Rows made from a few directions (up to rounding), then cut rows with their ends
From 2 directions:
[[ -1  -1   2  -1   1   1]
 [-13 -20  21 -10  14  11]
 [  6   0  10  25   1  15]]
Cut rows and their ends:
[ 21  36 -46] => [  3 -26 -30]
[-4  1 -8] => [-18  -1 -11]
[-3 -3  1] => [-6  2 -1]
[  8  14 -18] => [  0 -11 -12]
[ 13  26 -37] => [ -7 -20 -27]

From 3 directions:
[[  2   9 -34  -3 -25 -33]
 [-18 -15  30   6   9  34]
 [-29 -13  19  10  -7  34]
 [ -7  34 -59  15 -42  -2]]
Cut rows and their ends:
[  9  -4  -9 -11  -4] => [-35]
[ 19  -8   9 -14  17] => [-28]
[ 12 -27  43 -16  33] => [-12]
[ 36  -9  14 -23  31] => [-44]
[11  9 -1  1 10] => [5]

From 2 directions:
[[  0   3  -2  -1 -11  -6]
 [  2  17  12  46  66  29]
 [ -2  37 -12  21 -43 -29]
 [  1  41   4  60  39  11]]
Cut rows and their ends:
[ -2  -6 -12 -33 -64] => [-30]
[ 0  9 -2  7 -5] => [-4]
[-1 26 -4 24 -9] => [-10]
[ -1   9  -7  -4 -32] => [-18]
[ 0 27  0 35 14] => [1]

From 3 directions:
[[  9   7  11  26 -12  -6]
 [-58 -12 -17 -11 -38 -50]
 [ -5  13 -22 -51  -2   5]
 [-13 -22  11  26   7  -7]
 [  2  24 -10 -18 -25  -9]]
Cut rows and their ends:
[-20 -16  -2   0   1] => [-10]
[-27 -28   0   5  10] => [-10]
[ -5 -18   8  17  14] => [2]

From 2 directions:
[[ -4  -6 -10   0  -4  10]
 [ -2  60 -37 -22   6  34]
 [ -4  -7  -8   0  -4   9]]
Cut rows and their ends:
[ -2 -24   6   7  -5] => [-4]
[ 2 -7 10  4  0] => [-9]

From 3 directions:
[[ -9  -7   4 -13  11   6]
 [  8   1 -13  28 -15  -9]
 [-23 -24 -37  24  13  24]
 [  1   7 -26  19  -7  19]]
Cut rows and their ends:
[ -1  11  25 -43  13] => [9]
[ -9  10   5 -36  18] => [31]
[  6  -3 -27  43 -18] => [-5]
[  0  22  16 -48  14] => [29]

From 3 directions:
[[-14 -53 -42  18  24 -60]
 [-16 -54  -6  20  17 -46]
 [ 33  45 -54  16  -4   2]
 [ -4  35  13 -43 -11  43]]
Cut rows and their ends:
[27  9  5 50 -7] => [-7]
[ 8 25  6 -8 -8] => [22]

From 2 directions:
[[ 18  -8 -16 -11  -9  10]
 [ -6  23 -31   9   9  11]
 [  0  23 -42   6   7  16]
 [  3 -41  69 -12 -14 -26]]
Cut rows and their ends:
[-18  22 -10  14] => [13  0]
[-16   9  11  10] => [ 8 -8]
[ 12 -16   8 -10] => [-9  0]
[ 26 -20  -8 -18] => [-15   9]

From 2 directions:
[[-10 -18  37 -11   4  -4]
 [  2  14  16   1  -5  12]
 [-21 -59  37 -22  16 -29]]
Cut rows and their ends:
[ 0  6 13  0 -2] => [6]
[-1  9 27 -2 -4] => [11]
[  1   0 -10   1   1] => [-2]
[-1 -4  1 -1  1] => [-2]

From 2 directions:
[[ -8  18   4 -12  13  11]
 [-22  34  15 -26  24  28]
 [  0 -31  11  13 -23   0]]
Cut rows and their ends:
[ 13 -22  -8  16 -15] => [-16]
[ -3 -24  13   8 -18] => [4]
[  7  30 -20  -8  23] => [-9]
[  9 -39   3  20 -29] => [-11]

From 3 directions:
[[ 22 -75 -11 -68  20  31]
 [-54  26  34  -8  20  21]
 [-45 -26  27  28  16  44]
 [  1 -35  -2  19   0  19]]
Cut rows and their ends:
[-37  22  22  33] => [ 3 11]
[ -4 -63   2  -8] => [13 39]
[-1  6 -1 41] => [-11  -4]

From 3 directions:
[[ 29  25  17 -71  -1  43]
 [ -9 -12   2   5   1 -18]
 [-28 -32   3  24   2 -48]
 [  7  31 -17  46  -8  39]
 [ -4  33  21  -7 -18  48]]
Cut rows and their ends:
[  7 -18 -24  19  13] => [-28]
[ 0 19 -4 26 -7] => [24]

From 3 directions:
[[  3 -14   6  15 -10   9]
 [-10  -2 -14 -43  31  22]
 [-15  10  -8 -31  27   2]
 [ 40  10   3  44 -51 -24]
 [ 41  -9  -2  31 -44   3]]
Cut rows and their ends:
[-34 -16   9 -10  28] => [15]
[ 43  -4  -5  27 -43] => [1]
[ 43 -13   8  56 -59] => [-4]
[ 46  -2  -2  36 -50] => [-5]

From 3 directions:
[[-10 -14 -78   7   2  40]
 [-40 -13 -35  -8  31  45]
 [-62   3 -14   8   6  46]
 [-35  12  51  -1   5   1]]
Cut rows and their ends:
[ -9  26 -11  47 -76] => [-1]
[-69  14 -29  32 -30] => [52]

From 3 directions:
[[-27  14   8 -38  -2  21]
 [ 30   6  -1  49  10 -14]
 [-26  -1 -15 -34  -2  15]
 [  8   1 -18  20   7  -3]]
Cut rows and their ends:
[ 1 58 -7 31 26] => [26]
[ 2  9 -2  7  5] => [3]
[4 6 8 5 1] => [0]
[ -9   4  26 -23  -7] => [5]
[-19 -17 -21 -27  -6] => [4]

From 2 directions:
[[-12  11  -1  15 -13  36]
 [  2  -1   1  -3   0  -3]
 [ 11   0  11 -12 -17  20]
 [ -4   4  -1   5  -4  12]]
Cut rows and their ends:
[  7 -13  -5 -11  25] => [-54]
[-5  4 -1  7 -4] => [13]
[-6  0 -6  6  9] => [-11]
[ -8  -3 -10   8  19] => [-27]
[ 24   2  25 -25 -39] => [48]
[  7 -12  -4 -11  23] => [-50]

From 2 directions:
[[ 36  30  25  -1   2  -3]
 [-35 -15 -22   7   2 -12]
 [ 45  27  30  -6  -1   7]
 [ 33   7  20 -10  -4  19]]
Cut rows and their ends:
[25 16 17 -3  0] => [3]
[-18 -15 -13   1  -1] => [2]
[18 25 14  4  4] => [-12]
[-44 -70 -37 -13 -13] => [39]

From 3 directions:
[[-19   9  37  -9 -13 -39]
 [-13   9  -9  14 -41  27]
 [ 12  40 -17 -21  -3  12]
 [ 35 -12 -20 -17  66  -4]
 [-15 -67   8  43  -3   6]]
Cut rows and their ends:
[-11 -35  -5  31] => [-17  21]
[-31  28  11  10] => [-70  13]
[ -6 -43 -13  35] => [-9 28]

From 2 directions:
[[ -3 -12 -14   4  12   6]
 [  3  12  12  -1 -11  -9]
 [ 11  34  -4  38 -12 -70]
 [  5  19  15   1 -16 -18]]
Cut rows and their ends:
[ 8 26 15] => [  9 -18 -32]
[ -8 -30 -28] => [ 2 27 24]
[ -6 -22 -26] => [ 8 22 11]
[1 5 4] => [ 1 -4 -5]
[ -4 -14 -18] => [ 6 15  6]
[ 2  7 -2] => [  9  -2 -16]
[ 2  7 13] => [ -8 -10   3]

From 2 directions:
[[ 21 -11  76  34  15  -5]
 [  8  -3  14   2  -2  -8]
 [-45  12 -30  22  39  75]
 [ 11  -4  22   5  -2 -11]]
Cut rows and their ends:
[-17   5 -21] => [ 2 10 24]
[ 5 -1 -2] => [ -6  -7 -11]
[-18   6 -25] => [-1  9 24]
[29 -9 33] => [ -5 -18 -42]
[ 8 -3 10] => [  0  -4 -11]
[-21   6 -23] => [ 4 13 30]

From 2 directions:
[[  0  49   4   6   7 -62]
 [ -2 -25  -7   2  -3  34]
 [ -6 -23 -12  10  -1  33]]
Cut rows and their ends:
[ 3 11  6] => [ -5   1 -16]
[ -8 -18 -15] => [15  0 28]

From 2 directions:
[[ 19  -1 -59  12   7 -16]
 [ 13  -8 -69  15   5 -24]
 [ 21  20   6  -5   8  18]]
Cut rows and their ends:
[ -8   8  53 -12  -3] => [21]
[  3  -9 -42  10   1] => [-19]
[-10 -16 -29   9  -4] => [-21]
[-9  4 42 -9 -3] => [14]
[ 29   7 -63  11  10] => [-11]

From 2 directions:
[[ 26  14  77  -8   6  -4]
 [ -4   6  -2   2  -7  18]
 [ -9  14   0   3 -16  40]
 [ 24  -7  43  -8  21 -46]]
Cut rows and their ends:
[ -2  23  28   1 -18] => [50]
[-24  11 -37   8 -24] => [55]

From 2 directions:
[[  5  -7 -13 -18 -18  -2]
 [  0  -3  -3  -6  -3  -1]
 [ 21  42  23  72  14  13]]
Cut rows and their ends:
[-7 -4  3 -3  8] => [-1]
[ -1 -10 -10 -20 -11] => [-3]

From 2 directions:
[[ -7  55  -5  36   8  10]
 [ 32  17 -27   0  23  -2]
 [-36 -29  32  -6 -28   0]
 [-30  53  12  43  -6  14]]
Cut rows and their ends:
[-11  30   3  22   0] => [7]
[-8 -2  6  1 -5] => [1]
[-20  14  12  15  -9] => [5]
[-21 -76  30 -40 -30] => [-10]

From 2 directions:
[[-26   8 -51 -13 -22 -13]
 [ -9   6  -8  -3  -3  -4]
 [ -9  12  14   0   7  -1]]
Cut rows and their ends:
[-1 -1 -7 -1 -3] => [-1]
[-10  16  25   1  12] => [0]
[-43  26 -39 -15 -16] => [-17]
[ 7  8 50  8 23] => [8]
[  1  -4 -11  -1  -5] => [-1]
[ 8 -7  1  2  0] => [2]
[ -2 -18 -69 -10 -31] => [-8]

From 2 directions:
[[  6 -16   5 -10  -3   1]
 [-16  28  -4  17  14   2]
 [ 21 -15  -6  -8 -27  -8]]
Cut rows and their ends:
[  9  25 -20  18 -26] => [-12]
[-37 -32  43 -26  74] => [30]

From 3 directions:
[[ 29  -7  23 -11 -47 -36]
 [ -1  -4  10   3 -14 -11]
 [ -4  25 -20 -29 -22   4]
 [ 23   4   1 -18 -23 -14]
 [  0   5  -7  -4   6   6]]
Cut rows and their ends:
[ 0 -2 -3  5 15] => [7]
[19  1 -8 -9 12] => [5]
[-10   5 -14   2  25] => [19]
[ 21  -2 -28   1  73] => [38]
[  5   2 -29   3  67] => [40]
[-28  18  -9  -9 -20] => [4]

From 2 directions:
[[ 11  20  -3   3  36  -6]
 [-10 -13  -7  -4 -10  12]
 [-29 -34 -20 -11 -26  33]]
Cut rows and their ends:
[ -9 -30  24   0 -79] => [-8]
[-7 -9 -5 -3 -7] => [8]
[ 15   6  28   7 -28] => [-28]
[ -3 -11   8   0 -28] => [-2]
[ 1  3 -2  0  8] => [1]
[-20 -19 -21  -8  -2] => [27]

From 2 directions:
[[-19  -8 -16  33  21   4]
 [ -2 -23  14  33  12   1]
 [-20 -13 -12  41  23   5]]
Cut rows and their ends:
[-23 -12 -17  44] => [26  5]
[ 26  -3  31 -26] => [-21  -5]
[-30  25 -50   3] => [15  5]
[ 12 -30  34  24] => [ 2 -1]

From 3 directions:
[[ 22   7 -26  -3  26   4]
 [  3  -2 -12  -3  22  -1]
 [ 29  53  -2   5 -62  -8]
 [ 40 -18 -26   3  23  31]]
Cut rows and their ends:
[ 13  14  -6   1 -12] => [0]
[ 31   4  -6   6 -23] => [19]
[ 25 -10 -15   2  10] => [19]
[ 24 -20  -2   7 -11] => [28]

From 2 directions:
[[ 40  -8  29  22  15   0]
 [ 18   9   0 -49  68 -23]
 [-70  11 -48 -25 -39   5]
 [-21   6 -17 -19   0  -3]]
Cut rows and their ends:
[  9  -9  14  37 -30] => [12]
[47 -8 33 19 25] => [-3]
[12 -2  8  3  9] => [-2]
[-10   3  -8  -8  -1] => [-1]

From 3 directions:
[[ 19  61  11  31 -29  76]
 [-23 -32  18 -18   8 -38]
 [  4  17  45 -27  -8  38]
 [  4  -7 -12  -3   7  -9]
 [ 13  29 -57  65 -12  12]]
Cut rows and their ends:
[ 11 -35 -57  -2] => [ 28 -51]
[ 39   4   9 -58] => [18 33]

From 3 directions:
[[ 40 -23  10  56  54  -2]
 [ 27  -4 -18 -12  -4 -25]
 [ 11 -10  20  24  33   6]
 [-33   9   5   8 -12  25]]
Cut rows and their ends:
[  5   1  11 -30   3] => [-13]
[-31   7  19   0  -1] => [23]
[ 33  -2 -19 -40 -13] => [-39]
[-30   6   8  14  -6] => [26]

From 2 directions:
[[  3   0   7  22  -3   4]
 [ -6   0 -13 -34  12  -8]
 [ -3   1   7  51  34  -6]
 [ -5   0  -8  -8  22  -9]]
Cut rows and their ends:
[-6  1 -2 27 39] => [-10]
[ -9   0 -26 -79  11] => [-14]
[ 18  -1  35  69 -58] => [29]

From 3 directions:
[[-22  23   7 -17   1   7]
 [ 16 -32  50  -1 -34 -43]
 [ -6 -13 -24  -7  52 -15]
 [-18 -26  -2 -28  72 -51]
 [-41  56 -20 -24  19  40]]
Cut rows and their ends:
[14  0 32] => [ 10 -57   3]
[ 60 -48   0] => [ 50 -46  -5]
[ 0  3 -9] => [2 4 7]
[ 28 -24  -4] => [ 23 -16  -3]
[-1 22 15] => [  4 -44  23]
[-2  5 -2] => [ 0 -1  5]
[ 18  14 -14] => [ 26 -40  41]

From 2 directions:
[[  9   1 -28  -6  -2   6]
 [ -3  -9  -3   1  -1  11]
 [ 13   7 -30  -8  -1  -1]
 [ -5  14  35   4   4 -26]]
Cut rows and their ends:
[-16  12  69  11   6] => [-33]
[  6  -9 -30  -4  -3] => [18]

From 2 directions:
[[  2  -4  -6  10   7  -1]
 [ -7  13  30 -52 -33   7]
 [  7 -33  25 -27  -8  30]]
Cut rows and their ends:
[  9 -21 -21] => [41 29  2]
[  7 -31  24] => [-26  -8  28]
[  0   5 -15] => [ 22  11 -10]
[-4  5 20] => [-33 -20   6]
[ 1 -2 -6] => [10  6 -2]
[ 15 -59  25] => [-17   3  44]
[-14  39  23] => [-51 -38 -10]

From 3 directions:
[[-14 -42  61 -26  -2   1]
 [ 16  -6  -8  33   0   7]
 [ 37  45 -69  38   0 -16]
 [ 27   7 -21  32  -1  -7]]
Cut rows and their ends:
[-34 -24  48 -47] => [0 5]
[  4   3 -17  24] => [ 1 12]

From 3 directions:
[[-75   9   9 -46 -28   4]
 [ -5  -2   9  -6 -10   2]
 [ 19  -8 -20  24  15  -9]
 [-23 -13   3  -6 -20  -4]
 [ -3 -14 -11  11  -3  -8]]
Cut rows and their ends:
[ -1 -38   9  13 -34] => [-9]
[  5  21  16 -16   5] => [12]
[-28   2   4 -17 -12] => [1]

From 2 directions:
[[ 15 -42 -46  -1  59  10]
 [ -8  13  24   7 -19   2]
 [ 12 -12 -33 -14  18  -8]
 [  1   0  -2  -1   1  -1]]
Cut rows and their ends:
[-13  39  41   0 -54] => [-10]

From 3 directions:
[[ 27  13 -64 -39  14  -5]
 [ 13 -37  55  57  20 -45]
 [ 52 -10 -30 -10 -19 -11]
 [ 13 -15  24  21 -18  -5]]
Cut rows and their ends:
[ -9 -17  43  34   7] => [-15]
[  3  -4 -15   1  44] => [-29]
[ 10  20 -61 -43  14] => [5]
[ 42 -23  -1  18   8] => [-35]
[-26  14  -9 -12  22] => [5]
[  4  11 -22 -20 -13] => [15]

From 3 directions:
[[ -1 -18  -7  23  59  18]
 [  1  15 -12  15  -1 -14]
 [ -1  -9   6  11 -11   4]
 [  0  -6 -12   8  67  12]
 [  0   2  11  -8 -48  -6]]
Cut rows and their ends:
[ -1 -10 -11  36  45] => [7]
[ -1 -22  -6  13  76] => [25]
[  0  11  -2   9 -29] => [-14]
[  2  50 -29  18 -21] => [-44]
[  2  22 -29  13  61] => [-11]
[ -1 -22  18 -15  -8] => [18]
[  1  17 -10  -5   5] => [-11]

From 3 directions:
[[-23 -11 -59  -6  14   5]
 [ 18   5  34  -1 -15 -12]
 [ 16  12  18   6 -22 -17]
 [  7  -5  20  -7   1  -2]
 [ 16  18  63  19  -3  17]]
Cut rows and their ends:
[ 5 12 33] => [15  2 17]
[ -3  -6 -20] => [ -8  -2 -10]
[3 3 6] => [ 2 -3 -1]
[1 6 0] => [ 6 -4  0]
[ 3  4 19] => [6 2 8]

From 3 directions:
[[ 53   0  38 -15  27  -7]
 [ -6 -16  -7  -6   8   9]
 [-34   1 -18  18 -29  -6]
 [-18   3 -49 -35  46  55]
 [-28  19 -39  -6   6  25]]
Cut rows and their ends:
[ 3 11  0  0  0] => [0]
[-74 -45 -44  17 -32] => [10]
[ 53  68 -12 -50  76] => [47]
